Here is a tiny trained network, its code and every weight. The questions are about switching its units off for an input and a target symbol, where a switched-off unit gives its printed mean instead of its output.

import numpy as np


def w(rows, s, z=0):
    codes = np.array(rows[::2]) - 128.0
    scale = np.full(codes.shape[1], s)
    scale[-1] = z or s
    return codes * scale


def norm(h):
    return h / np.sqrt((h * h).mean(-1, keepdims=True) + 1e-5)


def f(y):
    return y / 2 * (1 + np.tanh(0.7978845608 * (y + 0.044715 * y**3)))


def softmax(a):
    e = np.exp(a - a.max(-1, keepdims=True))
    return e / e.sum(-1, keepdims=True)


def log_softmax(a):
    a = a - a.max(-1, keepdims=True)
    return a - np.log(np.exp(a).sum(-1, keepdims=True))


def net(x, mask):
    ids = ['αβγδεζηθλμπσφψω'.index(c) for c in x.split()]
    T = len(ids)
    res = E[ids] + P[:T]
    r = norm(res)
    for j in range(3):
        rows = slice(4 * j, 4 * j + 4)
        q, k, v = (r @ M[0][rows].T for M in (Q, K, V))
        z = softmax(np.where(np.tri(T) > 0, q @ k.T / 4**0.5, -1e9)) @ v
        o = O[0][rows]
        res = res + np.where(mask[j], z, o[:, -1]) @ o[:, :-1]
    y = f(norm(res) @ A[0][:, :-1].T + A[0][:, -1])
    res = res + np.where(mask[3:15], y, B[0][:, -1]) @ B[0][:, :-1]
    return log_softmax(norm(res)[-1] @ U[:, :-1].T + U[:, -1])


Q, K, V, O, A, B = {}, {}, {}, {}, {}, {}
E = w([
[150,105,147],'α',
[114,221,161],'β',
[222,138,176],'γ',
[128,139,114],'δ',
[127,139,85],'ε',
[237,50,189],'ζ',
[134,252,76],'η',
[149,130,161],'θ',
[126,138,112],'λ',
[113,149,146],'μ',
[125,136,113],'π',
[144,133,76],'σ',
[127,136,113],'φ',
[114,144,123],'ψ',
[126,136,113],'ω',
],0.036)
P = w([
[154,48,219],'0',
[168,234,129],'1',
[176,241,124],'2',
[174,239,122],'3',
[178,241,122],'4',
[181,253,116],'5',
[184,244,119],'6',
[189,247,119],'7',
[195,246,121],'8',
],0.0046)
Q[0] = w([
[57,163,117],'H0',
[9,134,190],'H0',
[201,203,191],'H0',
[181,126,6],'H0',
[143,90,79],'H1',
[72,160,120],'H1',
[11,165,99],'H1',
[214,165,179],'H1',
[100,63,164],'H2',
[139,119,74],'H2',
[214,138,91],'H2',
[146,74,135],'H2',
],0.02)
K[0] = w([
[40,132,79],'H0',
[71,142,157],'H0',
[187,187,151],'H0',
[179,94,4],'H0',
[110,96,159],'H1',
[36,184,113],'H1',
[31,190,117],'H1',
[181,111,120],'H1',
[202,165,166],'H2',
[137,77,86],'H2',
[86,34,130],'H2',
[145,117,77],'H2',
],0.022)
V[0] = w([
[249,127,189],'H0',
[237,74,215],'H0',
[98,110,140],'H0',
[56,92,150],'H0',
[116,193,82],'H1',
[254,121,129],'H1',
[126,76,57],'H1',
[195,122,113],'H1',
[30,42,107],'H2',
[218,199,152],'H2',
[172,68,98],'H2',
[245,108,52],'H2',
],0.01)
O[0] = w([
[73,95,54,228],'H0',
[54,142,82,151],'H0',
[192,186,149,71],'H0',
[210,203,87,2],'H0',
[185,95,151,195],'H1',
[84,131,146,235],'H1',
[126,149,121,71],'H1',
[84,116,94,183],'H1',
[126,255,66,23],'H2',
[149,97,115,224],'H2',
[189,131,103,158],'H2',
[168,176,106,226],'H2',
],0.0064,0.0053)
A[0] = w([
[75,219,154,26],'N0',
[128,223,134,62],'N1',
[99,146,139,76],'N2',
[94,202,194,1],'N3',
[107,152,13,158],'N4',
[5,117,123,70],'N5',
[134,169,183,84],'N6',
[149,148,135,100],'N7',
[42,131,191,97],'N8',
[68,64,83,149],'N9',
[51,174,113,100],'N10',
[133,50,203,97],'N11',
],0.017,0.0084)
B[0] = w([
[211,174,57,140],'N0',
[11,173,134,162],'N1',
[165,123,129,114],'N2',
[194,40,83,141],'N3',
[157,32,37,204],'N4',
[65,67,150,175],'N5',
[82,80,93,143],'N6',
[121,134,172,131],'N7',
[210,255,170,176],'N8',
[58,152,68,207],'N9',
[152,168,241,142],'N10',
[73,106,150,255],'N11',
],0.0092,0.0075)
U = w([
[66,108,67,176],'α',
[167,251,168,112],'β',
[212,136,140,142],'γ',
[211,109,149,151],'δ',
[248,103,50,56],'ε',
[154,20,116,1],'ζ',
[115,228,70,200],'η',
[36,185,152,111],'θ',
[142,111,136,165],'λ',
[110,203,217,122],'μ',
[138,110,145,107],'π',
[183,93,15,78],'σ',
[137,176,64,220],'φ',
[119,104,195,129],'ψ',
[220,177,122,174],'ω',
],0.018,0.0042)

Each question gives the input, a string of symbols that net reads in full, and the target symbol t.
The units are the heads (4 rows each of Q, K, V and O) and the neurons (one row each of A and B). Each row of codes is followed by its name. A weight is (code - 128) times the scale printed after its matrix; where a second scale follows, it is the last column's (O, A, B and U).
mask holds one flag per unit, heads first, then neurons. A switched-off unit (its flag False) gives its mean, the last column of its rows in O or B, instead of its output. The means were averaged over made-up inputs and are rounded, as every weight is.
A unit's drop is (log p(t) with every unit on - log p(t) with that unit switched off) / (log p(t) with every unit on - log p(t) with every unit switched off).
The circuit of an input: a set's keep is (log p(t) with only the set's units on - log p(t) with every unit switched off) / (log p(t) with every unit on - log p(t) with every unit switched off). Starting from the 12 units with the biggest drops (on a tie, the unit counted first), units are removed one at a time, each time the one whose removal leaves the highest keep (on an exact tie, the one counted first), for as long as the keep stays at least 0.8.
units of the circuit, in order: the units of the circuit, biggest drop first
unit that matters most: the unit with the biggest drop
top k neurons: the k neurons with the biggest drops, biggest first
heads that matter: for each layer, one digit per head in row order, 1 if its drop is at least 0.15 and else 0, layers parted by /
input λ φ ω, target ω: heads that matter : 111
input σ β ω, target ε: units of the circuit, in order : H2; H1; N9
input μ ε σ β η σ π, target θ: heads that matter : 101
input ω ζ θ, target θ: heads that matter : 110
input ψ ζ ω η γ ω, target μ: heads that matter : 101
input λ σ δ ζ λ ω ε λ λ, target ω: unit that matters most : H0
input σ η γ ζ μ α δ, target ε: units of the circuit, in order : H2; H0; N9
input ε ψ μ ζ θ δ, target β: units of the circuit, in order : H0; H2
input μ λ λ ω, target θ: units of the circuit, in order : H2; N10
input φ ζ μ ε ε α α λ π, target σ: heads that matter : 001
input δ γ ψ, target ψ: heads that matter : 111
input λ γ α β φ, target ω: heads that matter : 111
input λ δ γ ζ δ β δ ζ δ, target ω: top 3 neurons : N11; N9; N4
input π σ φ φ α ω φ η φ, target η: unit that matters most : H2
input ψ ω β ε ζ ψ λ, target μ: units of the circuit, in order : H2; H0; N8
input μ γ σ α θ η δ, target θ: heads that matter : 001
input π λ θ δ π, target η: heads that matter : 101
input γ σ ζ φ μ ε ω φ γ, target ψ: units of the circuit, in order : N4; H1; H0; N9
input σ σ ψ λ, target ε: units of the circuit, in order : H2; H1; H0
input φ ζ λ σ λ θ ω, target σ: units of the circuit, in order : N4
input σ ζ φ, target ε: units of the circuit, in order : H2; H0; N9
input φ ζ λ, target σ: heads that matter : 000
input π ψ γ, target η: units of the circuit, in order : H2; H0
input γ θ ψ ω, target ψ: top 2 neurons : N4; N11
input μ ψ ψ ψ θ, target θ: top 3 neurons : N9; N8; N5
input φ ζ ζ ψ ε α γ η λ, target σ: top 2 neurons : N4; N8
input ψ α φ ζ π ε ζ δ, target μ: top 2 neurons : N8; N11
input ψ ζ λ σ α θ φ π, target μ: top neuron : N8
input π σ φ ζ θ η μ δ φ, target η: top 2 neurons : N1; N3
input η δ ε, target ε: heads that matter : 100
